In the rows, zero is written as 128.
[ 97 147 107 181 130  90 172 217 101 135 128 150 125 156 133 112 137 152
 164 134 126  96 119  95 120 101 124 130 132 142 179 151 114] : 1
[164 127 140 115 154 117 190 219 109 100 117 166 158 169 156  92 126 173
 149  83 147 104 116  96 141 128 121 120 117 176  85 152 152] : 9
[144 198 115 144 105 134  27 122 124  87 153 105 124 194 127  73 138 134
 132 192  69 151 113 144 178 154 171 136 124 105 135 124  94] : 11
[164 121  84 139  99 123 166 189 149 101 145  83  97 146 153  78 128 106
 104  89 140 145 115 110 116 124 122 131 118 129  96 160 145] : 7
[169 105 154  26 123 128 151 113 136 118 141 109 130 114 140 150 110  98
 145 164 132 132 131  85 102  99 114 128 132 158 110 154 147] : 11
[165  92 115  81 106  95 155 112 130 157 152 103 129 101 150 109 165 117
 152 151 131 120 148 113 141 114  64 101 141 159 136 104 112] : 6
[146 104  99  90 121 115 148 107 136 178 115  45  86 137  83  89 147  51
 106 169 121 142 126 126  73  58  86 107 144 131 138 105 118] : 9
[108 176 135 162 116 142 102 129 115 147  83 118 162 146 122 113 112 139
 115 139 155 132 119 132 144 150 137 133 137 126  86 118 127] : 10
[122 150 141 110 106 177 108 163  97 107 162 105 120 100 111 115 103 130
 137 220 115 124 112 126  95  96 141 154 138  87  99 130 102] : 8
[135  78 129 160 158 152 202 128 150 123  66 104 131 139  65 206 112 117
 103  96 120 110 112 134  61 110 129 159 120 135  71 117 152] : 1
[135 172 123 124 127 110  96 172 125 104 122 148 105 200 175 105 121 160
 137 127  86 116 120 117 166 138 170 117 128 120 177 167 119] : 4
[123  98  95  35 125 115 224  80 130 143 167  27 117  54 133  86 133  51
 127 172 156 178 127  95  83 120 123 141 114 133 135 180 135] : 8
[168 170 136 154 121 122  77 140 133 112 118 171 111 182 183 102 140 185
 126 127  98 130 135 127 209 144 139 135 143 132 155 142 121] : 9
[123 114 100 160 102 103 154  97 136 132 118  65 134 129 139 138 144 134
 128 114 139 139 142 126 135 119 115 135 116 138 104 134 158] : 7
[111 144 124 170 127 117 194 196  97 123 101 149 124 107 157 136 101 155
 105  79 129  88 110 119  97 127 128 161 124 109 138 158 127] : 4
[174 104 111 146 115  39 122 167 132 174 151 104 116 139 102 122 164  95
 152 136 150 144 149 130 158  85  96  74 159 142 146  92 127] : 12
[176 141 119  85 128  71  86 135 127 148 160 148 135 159 149 105 147 121
 148 143 130 116 144 140 175 103 132 116 157 116 146 108  80] : 1
[132 165 149 157 115 105 143 148 123 189  96  87 154  98 102  97 149 128
 130 166 151 183 114 120 154 160  96 104 121 174 124 136 145] : 4
[144 147 175  88 178  63 200 213 125  92 111 202 157 200 172 150 141 211
 170 114  83  67 124  81 149 154 162 115 123 199 184 166 123] : 9
[ 96 131 101 107 133 123 221 136 146 108 138  88  95 146 135 116 107 127
 128 142 138 117 116 131  96 128 138 150 133 126 137 128 117] : 5
[117 115 116 167 120 128 126 126 133 133 116 109 135 163  83 142 132 133
 133 107 167 132 125 162 113  94 130 113 138 125  73 102 145] : 3
[122 149 109 173 152 119 118 243  76 109 131 134 159 206 154 117  93 140
 181 137 123  79 112 114 153 101 132 124 104 122 149 138 133] : 9
[114 129 109 144 132 127  63 101 113 191 117 119 117 125  87  62 148 101
  81 124 144 170 122 173 118 110 132  90 134  87 142  92 127] : 5
[158 198 139 230 130  72  92 237  97 176 138 154 141 121 146  95 115 142
 109 159 128 108 117 126 186 168 106 119 132 135 174 144 107] : 12
[195 128 140 161 127  71 147 154 128 130 155 114 101 156 110 147 118 113
 101 165 116 101 139 136 162 113 120 125 171 101 137 101  96] : 2
[115 117 108 103 140 110 196 172 138 124 105 104 135 132 123 108 144 127
 143 108 122 141 115 113 105 138 127 134 105 164 131 139 134] : 9
[190 126 131 112  90  43 146 161 145 103 167  93 123 174 149 110 172 120
 144 138 141 173 131  87 168 138 132 117 147 162 164 130 144] : 9
[145 163 139 172 129  91  58 158 109 159 124 159 165 126 132 106 126 140
 114 130 134 147 125 131 174 128 145 115 121 121 132 165 137] : 7
[112 136 133 122 112 125 175 125  85 147 131 125 140 118 152 106 142 131
 124 118 143 100 120 111  89 113 101 107 141 123 156 124 129] : 3
[142 116 175 140 139 116 189 137 129 134 111 110 197 127  95 179 145 145
 158 123 151 107 125 131 118 145  96 135 115 191  75 119 142] : 6
[132 167 113 144 132 110  28 105 142 106 136 145 116 209 130  68 128 138
 111 107  85 165 124 158 192 144 164 121 115 127 147 129 118] : 8
[113 159 136 133 142 110 169 198  78 166 138  83 121 110 137  61  96 124
  96 204 128 124 122 116 123 127 131 118 120 112 171 146 112] : 7
[ 96 196 116 126 146 146 101 123 108 109 102 122  90 196 170  64  95 185
 117 117  96 119 149 155 195 153 172 133 126  93 124 138 115] : 9
[101 114 106 113 134 126 211 122 134 123 125 100 110 125 129 137 114 107
 141 136 146 120 112 131  96 108 112 136 136 128 153 107 113] : 4
[180 144 150  41 107  86 153 137 146 132 143 100 122 158 138 103 139 117
 148 183 141 103 137  81 135 128 103  84 163 184  89 103 105] : 4
[127 134 116 134 133 112 137 166 123 138 146 146 123 157 121 140 138 115
 163 136 138 104 117 147 116  62 130 123 155 101 164 148 103] : 2
[119 105 131 108 133 124 184 185 108 126 139 147  99 118 155 133 105 153
 153 153 146 140 134  93 129  96 150 120 142 111 163 172 156] : 5
[131 124 126 164 141 137 147  70 125 126  89 166 174 130 156 166 150 175
 138  95 125  83 131 129 138 139 119 151 133 138  81 132 129] : 0
[157 117 137  76 141  69  79 143 142 167 168 121  78 152  91  56 151  63
  96 164 116 186 146 141 150  94 153  60 151 119 216  99  87] : 7
[ 69 158 110 133  87 166  82  77 150  78 118 177 105 132 145 144 151 164
 113  82 122 137 110 134  95 149 179 141 148  83 150 136 127] : 10
[131 131 133 120 131  90 163 240  87 108 176 118 114 172 111 101 105 115
 155 150 134  97 135 117 123  79 140 116 139 111 142 132 106] : 2
[122 135  98 245 113 157 146 196 104 114 124 143 131 137 130 111 121 145
 129  53 166 139 108 148 142 112 100 132 114 106 108 145 167] : 10
[113 111 118 115 128 110 139 135  97 177 110 127 124 103 142  95 121 134
 133 187 129 146 137 100 136  94 110 124 136 128 155 144 129] : 0
[124 109 139 111 140 166 194 105 139 125  90  78 147 151  98 141 141 148
 135 142 128 121 121 130  95 123 117 139 117 169  62 137 153] : 2
[116 124 106 104 129  70 105  78 123 164 149 138 163 122 137 100 184  77
 143  75 156 153 134 129 135 139 137  86 128 125 186 119 122] : 5
[ 94 127  98 129 112 108 189 109 119 133 128 116 126 128 158 111 140 135
 144 141 130 118 126 117 119 118 113 137 137 141 171 123 108] : 3
[169  99  83 129 117  97 123 123 161 129 119 123  87 139 171 114 126  84
  88  91 105 150 126 100 139 125 127 148 132 129 170 155 124] : 8
[ 87 192 123 118 131 138 109 184  87  98 145 152 114 177 166  90  91 173
 173 148 130  66 142 130 149  95 155 134 139 104 118 138  92] : 11
[183  84 138 134 141  72 172 124 152 111 133 130 136 136 121 175 143 133
 109  92 116 105 134 116 120 140 118 133 121 177 113 131 153] : 12
[ 90 164 133 160 136 119 162  90 123 134  93  96 189 126 119 124 158 152
 131 120 120 130 120 141 130 170 148 143 105 152 104 135 123] : 7
[159  67 111 106 110 110 103  86 137 163 120 107 139  77  94 152 121  41
 111 105 157 184 126 120 114 107  96 112 135 107 114 117 154] : 6
[141 142 120 157 158  83 172 210  83 177 151 146 129  71 121 122 111  94
 120 158 141 112 111  99 113 121 125 112 134  88 193 181 117] : 1
[110 163 128 207 160 145  94 213  89 159 116 160 122 147 120  96 121 156
 123 139 146 116 107 136 137 119 130  97 120 109 171 151 146] : 9
[138  94 155  19 126 102 176 151  83 195 158  65 108  54 109  73 137 117
 107 207 150 166 150 115  90  87 111  80 127 121 156 150 148] : 10
[ 82 147  83 147 144 169 166 129 104 125  96 105 116 136 157  95  86 127
 136 143 130 114 115 113 128 122 116 149 115 113 130 146 135] : 9
[108 123  88 174  98 140 196 214 122 109 130  47  78 159 129  71 130 122
 103 114 117 165 109 122  88 126 139 157  99 120 150 155 154] : 5
[121 187 114 185 118 134  54 217 110 134 136 114 124 188  95  76 111 109
 115 169 110 143  94 157 129 125 168 120 121  92 146 140 100] : 3
[ 93 165  99 177  88 155 117 115 132  94 114 122 170 123 150 168 148 154
 149  73 149  78 102 121  75 153 125 162 117 132  60 153 153] : 12
[122 116 115 158 133 125 188 141 125 124 118 107 152 119 123 139 142 150
 175 144 134 128 131 135 151 114 111 150 109 164 104 133 124] : 4
[ 96 152 121 189 145 126 124 227 102 146 100 143 119 177 112 101  86 122
 111  66 151 117 105 149 121 125 125 101 125  99 144 124 138] : 6
[115 152 126 181 133 135 161 150  88 123  98 182 173 128 154 137 123 170
 146  93 142  90 113 104 128 120 122 158 136 125 106 153 132] : 1
[155 115 112 125 118  86 131  88 140 180  91 103 115 187 131  94 166 127
 104 100 157 124 144 135 141  87  97  96 169 147 113 102 133] : 2
[ 62 185 143 184 132 137  79 162  63 122 128 165 165 141 136 122 123 153
 183 151 120 120 128 125 168 133 170 120 116 101 183 141 111] : 4
[107 108  97  86 120  80 232 143 120 179 126  36  86  90 112  70 151  84
 133 140 169 208 135 107 114 105 105  92 136 127 174 143 159] : 9
[126 175 155  87 124 137  73 149 102 120 176 117 141 113 103  92 110 103
 102 175 111 131 110 155  98 121 166 129 118  81 132 140  96] : 7
[ 47 224 172 134 179 156 123 117  86 185 113 177 133 147 118  84 125 143
 148 140 121 110 121 176 143 143 143  61 145 102 220 119  81] : 3
[150 100  76 126 115 112 108 100 127 161 156  77 124 121 111  77 152  68
 124 129 172 166 139 164 149  93 108 103 136  99 117  90 113] : 10
[126 150 107 137 109 109  72  38 145 131 154 156 124 103 140 100 151 114
  76  22 160 162 116 182 132 146 123 129 138  85 132 115 130] : 8
[136  73 123 137 155 114 181 132 132 138 103 142 146 135 102 200 131 142
 169 137 122 101 129 112 109  80 105 128 129 155 121 125 145] : 1
[208  65 146 138 123  94 183 175 124 196 131  72 102 119  89 114 150  75
  80 146 172 159 123 111  93  88  70  76 153 144 139  93 168] : 5
[ 98 167  83 252 139 113 135 180  95 194  99  92 125 116 123  88 113 104
  98 131 165 145 100 143 141 132 114 121 131  85 168 140 130] : 8
[109 104  97 182 142 152 170 150 139 122  98  97 138 155  93 152 127 121
 153 104 133 136 114 145 119 111 121 139 107 135  97 144 154] : 2
[127 133 119 117 143 102 157 135 143 133 108 115 133 129 127 127 139 150
 134 114 132 121 138 127 137 144 134 134 116 156 101 145 134] : 9
[124 155 138 184 131  91 151 184  83 133 142 149 151 138 174 112 133 134
 130 118 129  80 138 105 148 123 131 133 130 127 187 138 100] : 7
[122 122 137  79 150 154 126 152 142  34 187 186 142 152 117 205  91 131
 188 139 109 101 113 160 123 103 196 171 132  75 124 146  91] : 2
[112 120 106 165 127 113 189 232 108 114 155 116 104 118 126  90 134 137
 137 130 146 162 108 132 114 104 136 152 111 123 184 154 131] : 11
[ 95 155 120 142 120 161 113 191 103 119 146 126 149 121 122  85 125 121
 130 139 156 119 103 122  87 125 145 119 115 113 112 135 120] : 7
[ 79 166 125 201 122 170 103 203  83 139 111 136 124 146 109  72 154 151
 117 107 125 140 102 132  90 131 151 109 113  95 147 159 144] : 0
